[ -6 -18 -13   6   3  -8  -6  10  -9  -6   6   4 -10  -5   3   0  10 -33] : X Q
[  1  -2  -8 -20  -9 -14   2  -6  16  -3 -25  -2   5   9   4  20   0 -28] : U Q
[ -1   4   3 -27   1 -15   2   7  14  -3 -19   0   6  -2   0  29   5 -34] : U Q
[ -1  -3   8  -9  -5 -15   4   9  13  -5 -29  -5   6  -6  -1  26   3 -42] : U Q
[ -1   0  -4 -14 -14 -21  11  13   9  -2 -37   2  -5   5   6  35   5 -50] : U Q
[-19  19 -11   0   4   0  12  19  -6  -9 -14  -1  -2   1  -5  12  -4 -26] : X Q
[ -2 -10  17 -23  18 -16  23   3  -5  -1 -19 -20  -7  -3  -3  17   6  13] : U L
[  2  -3   3 -13 -15  -9 -15   3   7  -9  -1   3  -3   4   1  -7   2 -17] : U Q
[ -4   4  18 -23  13 -14  39  12 -20   0 -24  -2 -24  -4 -16  13  14   9] : X L
[ -9 -13  15 -32   5 -10  17   0 -10  -4 -26  -5  -7  -4  -7   7   9  20] : U A
[  9  -3  21 -27   6 -22   3  -8   4   3 -17  -6 -10  -2   2   8  10  -4] : U A
[  3 -12  25  -2  15  -4   5  -4 -16  -6 -18  -5  -7   0   5  10   8  26] : U A

[ -6  -4 -18  -3   6   0   6  -6 -15   3   1   6  -3 -20  -5   2   2 -21] : [22] W
[  6 -12  -4   3  -9  -2   5  -1  -3  -3   9   4  -3  -4  -8   3  32  -5] : [22] H
[ -6  -3 -12  14 -34 -15   7   4  -4  -5  14 -10  -3  -5  -8   1   8  -5] : [23] J
[  6   2  -8   1   7  -2  11   5 -12   4   4   7  -7  -6   0  -1  -2  -8] : [22] M
[ 10 -10  -6  -3  -3  -6  11  10  -7  -6  16   9   3  12  -3   6  20   2] : [22] J
[  8 -12  -9   4  -2  -3  11  -4  -2  -3   9   1   4  -7  -5   2   8 -22] : [22] J
[ -6  10  -6   4  -5  -4   8   3  -7   3  -1  -1   1 -15   1  -2  -3  -1] : [23] W
[  2  -2  -1   0  15 -13  10   0  -8   2   6  20   2  -6  -4   2   3 -22] : [22] W
[  4  -8 -11   0  22  -9   5  -3  -2   0   2  10  -3   2   0   6   3 -26] : [22] W
[  9  -1   4  -5  23  -8   4  -1 -11   6   9  27   2 -16  -2   5  -4 -28] : [22] W
[  3   3  -7  11  -9 -23   2  -1  -4   2   9  -5   3  22   2   2  -2 -22] : [23] M
[  3   8  -6   5 -20  -2  15   3 -10  -2  17   3  -2 -16  -4  -4   1  19] : [23] H
[  6 -11 -10   4   6  -6  18  -3  -3  -4   7   2 -12  -2  -7   5  12  -8] : [22] J
[ -5   6  -8   6  -8 -12   6  -1 -10  -6   5   1   1 -14   5   1  -3 -18] : [23] W
[  4  -2  -5  -2   6   5   7  -1 -12  -1   7   8  -4 -12  -7   1   0  -5] : [22] W
[  4 -15  -2   0   3  -6  16   8  -4  -2  12  11  -4   0   1   4  14   7] : [22] J
[ -4   6  -6   7 -31 -17   5  10  -6  -3  13 -10   3  12  -1   1   3  14] : [23] J
[  2  -5  -9   7   5 -10   7   0  -3  -5   6   6   4   4  -3   6   1 -17] : [22] M
[ 12  -3 -11   0  19   9  14  -4  -2   0   5   5 -10  18   4   1  -2  -9] : [22] M
[ 10 -17  -4   4   6   2  12  -4  -7 -10  12   1  -8   9  -4   5   2  -5] : [22] J
[ 10  -8 -12   3   4   1   8   0  -2  -6   7   1  -5  22   0   0   1  -4] : [22] J
[-15  11 -10   0  12  -7   4   3 -19   7   4  12   4 -16   0  -1 -13 -34] : [22] W
[  3   2  -4   5  -9 -14   5  -4  -6  -2   8  -1   0   5   2   3  -3 -10] : [23] M
[  9 -13  -7   1   3   0  13  10  -6  -4  12   8  -8  -9  -3   0   9   8] : [22] J
[  2   5 -19   0  14   4   7  -2 -15   2   7  12  -6   6  -1   0 -10 -25] : [22] W
[  1  -1  -3  -7  13 -10  13   8  -2  -1   4  14   1  -2   0   1   4  -3] : [22] M
[  5 -15  -7  -2   6   0   7   0  -2  -7   3  -7  -6   3  -5   4   5   0] : [22] J
[ -4   1 -13   5  14  -9   4  -5  -5   4  -2   4  -1  -3   1   3  -4 -31] : [22] W
[ -3   3  -7  -2  23  -5  -1  -6   1   6  -3  10   3  -5   7   2  -1 -20] : [22] W
[  2   1  -8   0  15  -3  10  -2  -8   2   5  12  -4  -5   0   0  -1 -14] : [22] W
[  3  -6 -10   2   3   3  19   2  -3  -4   6   3  -5  -9   4  -2   8  13] : [22] H
[-16  18 -16  11  -4 -21   8   5 -17   6   1  -6   1  -4  -1   0  -7 -20] : [23] W
[  3  -3  -7  -7  14 -10   1   5  -6  -1   0  13   0  10   1   4  -1  -9] : [22] W
[ -1  -7 -21  -3  -5  11  -5   4  -8  -4   6  -7  -5  37  -8   1  -5  -9] : [22] H
[  8  -8  -4   1  15 -16  20   1 -10   2  12  24   1 -23   0   7  10 -17] : [22] W
[ 10  -2  -8   2   3 -11   5  -7 -11   6  12   9   1   3   2   1 -10 -37] : [22] M
[  7  -8   7  -3   6 -19   1   7  -8   1  13  20   5  -8 -11   8  -2 -20] : [22] W
[ 10   2 -19  -1   3  -5  -3   0 -12  -1  17   5  -3  32  -3   1  -7 -34] : [22] M
[ -3  -6  -1  -1  22   1   3   3  -6  -1   0   5  -2   4   1  -6   3 -19] : [22] M
[  0  -6  -4  -5 -13  10  -1   1  -1  -7   2  -2  -4  -1  -5   0   5   3] : [22] M
[  3   0  -8  -5  -1   2  -4   5  -9  -2   7   0  -4  33  -2   3  -6 -17] : [22] M
[  1   4  -8  -5   8   5   6  10 -10   2   5  11   0   9   5  -5  -7 -11] : [22] W

[ 23 -41   4   0 -35   6  -8 -41   7 -10   5 -26  12 -33 -21  27 -49  -2] : (49) <31>
[ -5   0  10   3   4  -6   1  10   1  -6 -11   7   6 -15  24 -28  14  -2] : (49) <27>
[ -2  47   1   9  28  -8  -2 -20   3  -9  -1  21  18  17   0   3   0  -6] : (52) <31>
[ 25 -31   3  17  19   7 -11 -61  11  -6   5 -43  54  61 -28  45 -22   0] : (52) <31>
[ -4 -36  -4 -15 -21  24   4  -4  10 -14   3  -1   5 -30 -13  -3  -7   3] : (51) <31>
